Here is a tiny trained network, its code and every weight. The questions are about switching its units off for an input and a class, where a switched-off unit gives its printed mean instead of its output.

import numpy as np


def w(rows, s, z=0):
    codes = np.array(rows[::2]) - 128.0
    scale = np.full(codes.shape[1], s)
    scale[-1] = z or s
    return codes * scale


def f(y):
    return np.maximum(y, 0)


def log_softmax(a):
    a = a - a.max(-1, keepdims=True)
    return a - np.log(np.exp(a).sum(-1, keepdims=True))


def net(x, mask):
    res = np.array(x, float).reshape(1, 5) / 4 @ E
    y = f(res @ A[0][:, :-1].T + A[0][:, -1])
    res = res + np.where(mask, y, B[0][:, -1]) @ B[0][:, :-1]
    return log_softmax(res[-1] @ U[:, :-1].T + U[:, -1])


A, B = {}, {}
E = w([
[219,58,126,185,222],'x0',
[82,47,83,59,192],'x1',
[132,128,128,126,126],'x2',
[85,33,254,151,82],'x3',
[145,198,229,73,166],'x4',
],0.0076)
A[0] = w([
[114,197,173,97,177,200],'N1',
[71,125,129,47,41,55],'N2',
[130,115,171,163,76,93],'N3',
[194,147,105,124,81,205],'N4',
[81,39,242,178,122,34],'N5',
[70,197,130,119,53,75],'N6',
[87,145,116,63,82,59],'N7',
[160,195,136,254,50,75],'N8',
[136,154,163,107,171,158],'N9',
[55,39,106,26,208,63],'N10',
[171,189,164,219,94,176],'N11',
[134,243,78,161,189,87],'N12',
[178,155,144,251,150,94],'N13',
[106,127,116,66,64,164],'N14',
[47,168,111,126,81,116],'N15',
[157,228,54,159,163,97],'N16',
[161,79,147,159,213,70],'N17',
[132,127,175,165,99,84],'N18',
[191,98,147,151,170,109],'N19',
[95,91,182,131,80,101],'N20',
[105,111,215,157,151,94],'N21',
[109,63,40,187,96,252],'N22',
[117,170,223,56,235,150],'N23',
],0.0097,0.0035)
B[0] = w([
[86,62,78,179,176,204],'N1',
[207,180,144,159,167,203],'N2',
[122,83,63,76,57,173],'N3',
[87,77,88,110,113,189],'N4',
[186,94,84,110,55,224],'N5',
[194,103,201,159,177,210],'N6',
[207,183,124,178,126,179],'N7',
[67,177,199,37,197,218],'N8',
[77,101,70,192,154,173],'N9',
[106,235,169,3,166,220],'N10',
[22,175,152,60,147,214],'N11',
[185,43,88,105,84,223],'N12',
[144,182,164,126,203,199],'N13',
[153,127,164,172,182,194],'N14',
[181,147,122,217,181,201],'N15',
[151,73,68,95,63,233],'N16',
[197,253,125,136,169,194],'N17',
[142,102,37,68,135,163],'N18',
[182,190,160,214,150,185],'N19',
[168,130,94,140,56,187],'N20',
[148,105,75,113,115,184],'N21',
[51,102,170,182,144,255],'N22',
[41,89,82,188,106,230],'N23',
],0.0064,0.0081)
U = w([
[218,190,181,197,154,69],'0',
[65,167,182,19,147,132],'1',
[182,64,82,82,42,48],'2',
[2,87,129,232,129,139],'3',
[89,141,141,161,121,254],'4',
],0.012,0.0056)

Each question gives the input, the list of numbers given to net, and the class t.
The units are the neurons (one row each of A and B). Each row of codes is followed by its name. A weight is (code - 128) times the scale printed after its matrix; where a second scale follows, it is the last column's (A, B and U).
mask holds one flag per neuron, in row order. A switched-off neuron (its flag False) gives its mean, the last column of its row in B, instead of its output. The means were averaged over made-up inputs and are rounded, as every weight is.
A unit's drop is (log p(t) with every unit on - log p(t) with that unit switched off) / (log p(t) with every unit on - log p(t) with every unit switched off).
The circuit of an input: a set's keep is (log p(t) with only the set's units on - log p(t) with every unit switched off) / (log p(t) with every unit on - log p(t) with every unit switched off). Starting from the 12 units with the biggest drops (on a tie, the unit counted first), units are removed one at a time, each time the one whose removal leaves the highest keep (on an exact tie, the one counted first), for as long as the keep stays at least 0.8.
units of the circuit, in order: the units of the circuit, biggest drop first
unit that matters most: the unit with the biggest drop
k most important neurons: the k neurons with the biggest drops, biggest first
drop of u: that unit's drop, to one decimal
input [-4,-8,-5,-1,-5], class 1: unit that matters most : N8
input [-5,-7,-6,8,-4], class 2: 3 most important neurons : (N5 N3 N20)
input [5,6,-8,6,-6], class 4: 2 most important neurons : (N22 N10)
input [4,0,-4,-6,1], class 2: 2 most important neurons : (N16 N12)
input [6,-7,1,-1,-5], class 1: units of the circuit, in order : (N8 N11)
input [8,7,-8,-7,-7], class 0: 2 most important neurons : (N17 N19)
input [4,0,-6,-7,0], class 2: 2 most important neurons : (N16 N12)
input [7,-8,-4,8,7], class 1: 2 most important neurons : (N11 N8)
input [1,6,4,6,8], class 3: 3 most important neurons : (N23 N9 N1)
input [-7,-4,-6,-6,5], class 0: 2 most important neurons : (N6 N15)
input [-6,-7,4,-3,1], class 1: 4 most important neurons : (N8 N11 N19 N4)
input [5,-7,2,8,-1], class 2: 2 most important neurons : (N5 N3)
input [5,-5,-1,-7,-8], class 3: drop of N20 : 0.1
input [6,3,-5,4,-3], class 0: unit that matters most : N17
input [3,8,-5,-1,-1], class 1: drop of N10 : 0.7
input [4,-6,-1,5,-1], class 1: drop of N11 : 0.3
